Below are the code and all the weights of a small trained network. Each question names an input and a target symbol and asks about switching units off, where a switched-off unit gives its printed mean instead of its output.

import numpy as np


def w(rows, s, z=0):
    codes = np.array(rows[::2]) - 128.0
    scale = np.full(codes.shape[1], s)
    scale[-1] = z or s
    return codes * scale


def f(y):
    return np.maximum(y, 0)


def softmax(a):
    e = np.exp(a - a.max(-1, keepdims=True))
    return e / e.sum(-1, keepdims=True)


def log_softmax(a):
    a = a - a.max(-1, keepdims=True)
    return a - np.log(np.exp(a).sum(-1, keepdims=True))


def net(x, mask):
    ids = ['ΞΠΨβδζθσ'.index(c) for c in x.split()]
    T = len(ids)
    res = E[ids] + P[:T]
    u = 0
    for l in range(2):
        r = res
        for j in range(2):
            rows = slice(2 * j, 2 * j + 2)
            q, k, v = (r @ M[l][rows].T for M in (Q, K, V))
            z = softmax(np.where(np.tri(T) > 0, q @ k.T / 2**0.5, -1e9)) @ v
            o = O[l][rows]
            res = res + np.where(mask[u + j], z, o[:, -1]) @ o[:, :-1]
        u += 2
        y = f(res @ A[l][:, :-1].T + A[l][:, -1])
        res = res + np.where(mask[u : u + 8], y, B[l][:, -1]) @ B[l][:, :-1]
        u += 8
    return log_softmax(res[-1] @ U[:, :-1].T + U[:, -1])


Q, K, V, O, A, B = {}, {}, {}, {}, {}, {}
E = w([
[107,255,126,135],'Ξ',
[177,74,192,235],'Π',
[33,102,99,100],'Ψ',
[162,196,131,94],'β',
[39,74,84,205],'δ',
[158,92,107,104],'ζ',
[23,104,88,98],'θ',
[184,48,84,48],'σ',
],0.0096)
P = w([
[87,119,215,38],'0',
[95,118,183,57],'1',
[107,118,156,80],'2',
[118,118,127,101],'3',
[129,123,95,120],'4',
[136,124,67,141],'5',
[147,127,37,163],'6',
[157,134,2,184],'7',
],0.009)
Q[0] = w([
[40,82,144,221],'L0H0',
[144,3,103,112],'L0H0',
[62,158,34,41],'L0H1',
[191,236,179,130],'L0H1',
],0.047)
K[0] = w([
[43,96,38,194],'L0H0',
[172,4,69,58],'L0H0',
[182,229,58,181],'L0H1',
[69,204,228,83],'L0H1',
],0.04)
V[0] = w([
[150,133,78,143],'L0H0',
[70,154,231,91],'L0H0',
[147,81,77,2],'L0H1',
[250,205,136,45],'L0H1',
],0.01)
O[0] = w([
[112,145,145,106,119],'L0H0',
[135,109,72,177,149],'L0H0',
[124,253,92,176,221],'L0H1',
[238,137,33,76,4],'L0H1',
],0.0078,0.0044)
A[0] = w([
[117,157,205,7,204],'L0N0',
[139,140,173,96,20],'L0N1',
[133,126,134,125,49],'L0N2',
[125,130,89,104,3],'L0N3',
[168,116,179,117,50],'L0N4',
[178,141,135,162,47],'L0N5',
[135,129,140,119,47],'L0N6',
[133,129,131,127,50],'L0N7',
],0.016,0.0034)
B[0] = w([
[132,4,205,155,250],'L0N0',
[104,178,106,145,128],'L0N1',
[122,136,122,139,128],'L0N2',
[154,169,173,168,228],'L0N3',
[124,189,129,148,133],'L0N4',
[74,69,184,113,178],'L0N5',
[145,124,112,137,128],'L0N6',
[128,140,102,157,128],'L0N7',
],0.015,0.0018)
Q[1] = w([
[86,115,162,102],'L1H0',
[204,151,17,3],'L1H0',
[14,126,185,137],'L1H1',
[113,116,89,115],'L1H1',
],0.039)
K[1] = w([
[94,99,139,132],'L1H0',
[254,107,150,86],'L1H0',
[59,145,108,201],'L1H1',
[142,142,117,87],'L1H1',
],0.045)
V[1] = w([
[160,199,143,254],'L1H0',
[118,105,123,110],'L1H0',
[111,94,100,77],'L1H1',
[114,183,137,136],'L1H1',
],0.009)
O[1] = w([
[139,61,254,70,227],'L1H0',
[139,140,119,122,230],'L1H0',
[125,158,105,151,3],'L1H1',
[108,96,129,64,231],'L1H1',
],0.0047,0.00061)
A[1] = w([
[187,146,146,204,213],'L1N0',
[255,98,137,97,66],'L1N1',
[147,83,150,148,34],'L1N2',
[119,53,54,76,64],'L1N3',
[69,189,58,123,114],'L1N4',
[150,140,86,58,254],'L1N5',
[207,156,72,51,88],'L1N6',
[121,214,40,122,56],'L1N7',
],0.015,0.0066)
B[1] = w([
[168,102,156,71,229],'L1N0',
[51,173,91,144,180],'L1N1',
[125,161,109,141,155],'L1N2',
[177,133,176,90,143],'L1N3',
[155,183,151,106,253],'L1N4',
[83,105,5,126,238],'L1N5',
[212,88,197,135,188],'L1N6',
[116,122,151,241,186],'L1N7',
],0.031,0.0052)
U = w([
[146,125,13,54,184],'Ξ',
[243,86,189,84,174],'Π',
[167,190,122,109,121],'Ψ',
[236,93,100,169,113],'β',
[45,74,152,166,136],'δ',
[112,189,57,169,2],'ζ',
[168,252,133,74,168],'θ',
[174,164,127,176,28],'σ',
],0.0048,0.0046)

Each question gives the input, a string of symbols that net reads in full, and the target symbol t.
The units are the heads (2 rows each of Q, K, V and O) and the neurons (one row each of A and B). Each row of codes is followed by its name. A weight is (code - 128) times the scale printed after its matrix; where a second scale follows, it is the last column's (O, A, B and U).
mask holds one flag per unit, layer by layer, with each layer's heads first. A switched-off unit (its flag False) gives its mean, the last column of its rows in O or B, instead of its output. The means were averaged over made-up inputs and are rounded, as every weight is.
A unit's drop is (log p(t) with every unit on - log p(t) with that unit switched off) / (log p(t) with every unit on - log p(t) with every unit switched off).
The circuit of an input: a set's keep is (log p(t) with only the set's units on - log p(t) with every unit switched off) / (log p(t) with every unit on - log p(t) with every unit switched off). Starting from the 12 units with the biggest drops (on a tie, the unit counted first), units are removed one at a time, each time the one whose removal leaves the highest keep (on an exact tie, the one counted first), for as long as the keep stays at least 0.8.
circuit, biggest first: the units of the circuit, biggest drop first
most important unit: the unit with the biggest drop
top k neurons: the k neurons with the biggest drops, biggest first
top k neurons in layer l: the k neurons of layer l with the biggest drops, biggest first
which heads matter: for each layer, one digit per head in row order, 1 if its drop is at least 0.15 and else 0, layers parted by /
input ζ σ δ θ δ θ δ Ψ, target δ: which heads matter : 11 / 00
input θ ζ Ψ δ θ, target δ: circuit, biggest first : L0H1, L1N4
input θ Ξ δ β θ, target β: circuit, biggest first : L0H1, L1N6, L1N7, L0N0
input θ ζ Ψ, target ζ: most important unit : L0H1
input δ θ δ θ, target δ: circuit, biggest first : L0H1, L0N0
input Ξ Ψ θ θ δ δ θ Ξ, target Π: which heads matter : 10 / 00
input θ ζ β θ Ξ β ζ Ψ, target ζ: top 2 neurons in layer 0 : L0N0, L0N5
input Ξ ζ ζ δ σ, target Ξ: top 2 neurons : L1N1, L1N5
input θ Π σ θ θ Π σ, target β: top 2 neurons : L1N6, L0N0
input θ Ψ δ δ δ ζ, target Ξ: circuit, biggest first : L0H1, L1N5, L0H0
input θ β θ, target β: which heads matter : 11 / 00
input β θ σ δ Ψ Ξ σ, target β: top 4 neurons : L1N6, L1N7, L0N0, L1N5
input θ θ ζ δ Ξ ζ, target β: which heads matter : 01 / 00
input δ ζ Π Ξ θ θ θ θ, target θ: which heads matter : 01 / 00
input δ ζ σ θ θ δ Π Ψ, target Π: top 3 neurons : L1N3, L1N5, L0N0
input δ θ δ ζ θ, target ζ: top 4 neurons in layer 1 : L1N7, L1N5, L1N0, L1N6
input θ Ξ Ψ, target Ξ: most important unit : L0H0
input ζ Ξ ζ θ σ Π Ψ, target Π: top 3 neurons : L1N3, L0N0, L1N5
input δ ζ θ δ Ξ θ, target Ξ: top 2 neurons : L1N5, L1N7
input Ξ Ψ Ξ θ δ Ξ, target Π: circuit, biggest first : L1N6, L0H1
input θ δ θ δ δ θ β Ψ, target β: circuit, biggest first : L0H1, L1N6, L1N7
input δ Π ζ θ, target ζ: top 2 neurons : L1N7, L0N0
input Ψ Ξ θ θ β Ξ θ, target Ξ: most important unit : L0H1
input Ξ ζ ζ δ θ Ξ, target β: circuit, biggest first : L0H1, L1N7, L1N6
